Below are the code and all the weights of a small trained network. Each question names an input and a class and asks about switching units off, where a switched-off unit gives its printed mean instead of its output.

import numpy as np


def w(rows, s, z=0):
    codes = np.array(rows[::2]) - 128.0
    scale = np.full(codes.shape[1], s)
    scale[-1] = z or s
    return codes * scale


def f(y):
    return y / 2 * (1 + np.tanh(0.7978845608 * (y + 0.044715 * y**3)))


def log_softmax(a):
    a = a - a.max(-1, keepdims=True)
    return a - np.log(np.exp(a).sum(-1, keepdims=True))


def net(x, mask):
    res = np.array(x, float).reshape(1, 7) / 4 @ E
    y = f(res @ A[0][:, :-1].T + A[0][:, -1])
    res = res + np.where(mask, y, B[0][:, -1]) @ B[0][:, :-1]
    return log_softmax(res[-1] @ U[:, :-1].T + U[:, -1])


A, B = {}, {}
E = w([
[129,126,128,129,127,128,130,128,128,127,127,129],'x0',
[128,128,127,128,129,129,127,130,128,130,129,128],'x1',
[128,128,128,128,127,128,128,126,128,127,128,128],'x2',
[132,108,137,113,104,43,55,199,124,157,107,194],'x3',
[128,137,84,100,158,59,157,101,174,212,158,72],'x4',
[93,96,186,90,247,117,141,123,113,102,93,155],'x5',
[129,126,129,129,128,127,130,131,130,126,129,127],'x6',
],0.016)
A[0] = w([
[125,133,138,121,93,82,102,147,124,116,123,194,66],'neuron 0',
[129,127,116,114,153,5,84,161,140,195,141,122,1],'neuron 1',
[128,126,143,123,102,19,55,177,124,138,119,191,167],'neuron 2',
[126,130,108,120,163,42,156,107,153,201,149,55,170],'neuron 3',
[121,119,146,122,214,144,128,140,132,108,129,166,69],'neuron 4',
[127,146,125,123,104,187,91,108,114,136,134,135,254],'neuron 5',
[119,122,145,117,242,131,104,143,119,117,123,130,167],'neuron 6',
[118,126,153,121,230,112,144,134,132,107,121,157,178],'neuron 7',
[113,126,139,103,250,80,141,96,125,153,115,152,42],'neuron 8',
],0.022,0.0091)
B[0] = w([
[146,101,106,142,211,91,72,119,139,174,146,96,185],'neuron 0',
[113,172,152,131,48,167,254,116,115,79,115,161,218],'neuron 1',
[125,121,126,119,98,119,75,186,120,135,121,225,253],'neuron 2',
[130,128,87,117,142,78,145,115,207,155,156,84,241],'neuron 3',
[102,173,107,48,122,100,187,85,63,184,110,180,180],'neuron 4',
[130,123,149,155,55,203,118,127,143,88,136,90,183],'neuron 5',
[132,139,159,127,189,156,140,132,113,120,107,113,200],'neuron 6',
[121,126,165,144,186,132,121,115,97,87,114,119,203],'neuron 7',
[158,75,108,183,144,204,142,197,185,120,176,115,205],'neuron 8',
],0.025,0.036)
U = w([
[121,125,155,187,108,194,151,183,151,59,148,154,254],'0',
[114,151,77,124,100,71,90,56,183,150,160,38,165],'1',
[98,136,195,128,168,173,108,90,69,72,89,99,97],'2',
[126,107,118,144,211,126,143,108,165,127,159,44,42],'3',
[127,110,133,157,69,106,2,162,112,138,116,173,123],'4',
[107,168,79,126,44,51,102,153,180,143,148,165,79],'5',
[114,97,182,120,182,135,49,176,50,135,83,189,28],'6',
],0.0092,0.0071)

Each question gives the input, the list of numbers given to net, and the class t.
The units are the neurons (one row each of A and B). Each row of codes is followed by its name. A weight is (code - 128) times the scale printed after its matrix; where a second scale follows, it is the last column's (A, B and U).
mask holds one flag per neuron, in row order. A switched-off neuron (its flag False) gives its mean, the last column of its row in B, instead of its output. The means were averaged over made-up inputs and are rounded, as every weight is.
A unit's drop is (log p(t) with every unit on - log p(t) with that unit switched off) / (log p(t) with every unit on - log p(t) with every unit switched off).
The circuit of an input: a set's keep is (log p(t) with only the set's units on - log p(t) with every unit switched off) / (log p(t) with every unit on - log p(t) with every unit switched off). Starting from all 9 units, units are removed one at a time, each time the one whose removal leaves the highest keep (on an exact tie, the one counted first), for as long as the keep stays at least 0.8.
circuit, biggest first: the units of the circuit, biggest drop first
most important unit: the unit with the biggest drop
k most important neurons: the k neurons with the biggest drops, biggest first
drop of u: that unit's drop, to one decimal
input [5,-7,-3,0,6,0,6], class 1: circuit, biggest first => [neuron 3]
input [0,-1,6,-5,-1,1,5], class 2: circuit, biggest first => [neuron 3; neuron 8]
input [-6,1,3,-6,-6,1,-1], class 2: circuit, biggest first => [neuron 8; neuron 2]
input [6,-4,3,-8,-1,1,-3], class 2: 3 most important neurons => [neuron 8; neuron 3; neuron 2]
input [0,8,-6,3,0,-2,-8], class 4: 2 most important neurons => [neuron 3; neuron 8]
input [-5,6,-4,-1,4,8,0], class 3: 2 most important neurons => [neuron 8; neuron 2]
input [-5,-1,-4,4,0,-3,2], class 4: 2 most important neurons => [neuron 3; neuron 2]
input [-1,-7,-5,4,1,-4,1], class 5: 2 most important neurons => [neuron 1; neuron 8]
input [7,4,4,8,0,2,3], class 6: 2 most important neurons => [neuron 2; neuron 0]
input [-7,3,6,3,7,-3,2], class 5: drop of neuron 1 => 0.0
input [-1,7,-3,-1,-4,2,-2], class 2: drop of neuron 2 => 0.5
input [6,3,6,0,-5,4,-8], class 2: drop of neuron 2 => 0.6
input [-8,-6,-1,4,-1,-1,-3], class 4: drop of neuron 3 => 0.2
input [4,-6,-6,-1,-4,4,6], class 2: most important unit => neuron 2
input [-5,5,-5,-1,8,2,2], class 3: 2 most important neurons => [neuron 3; neuron 2]
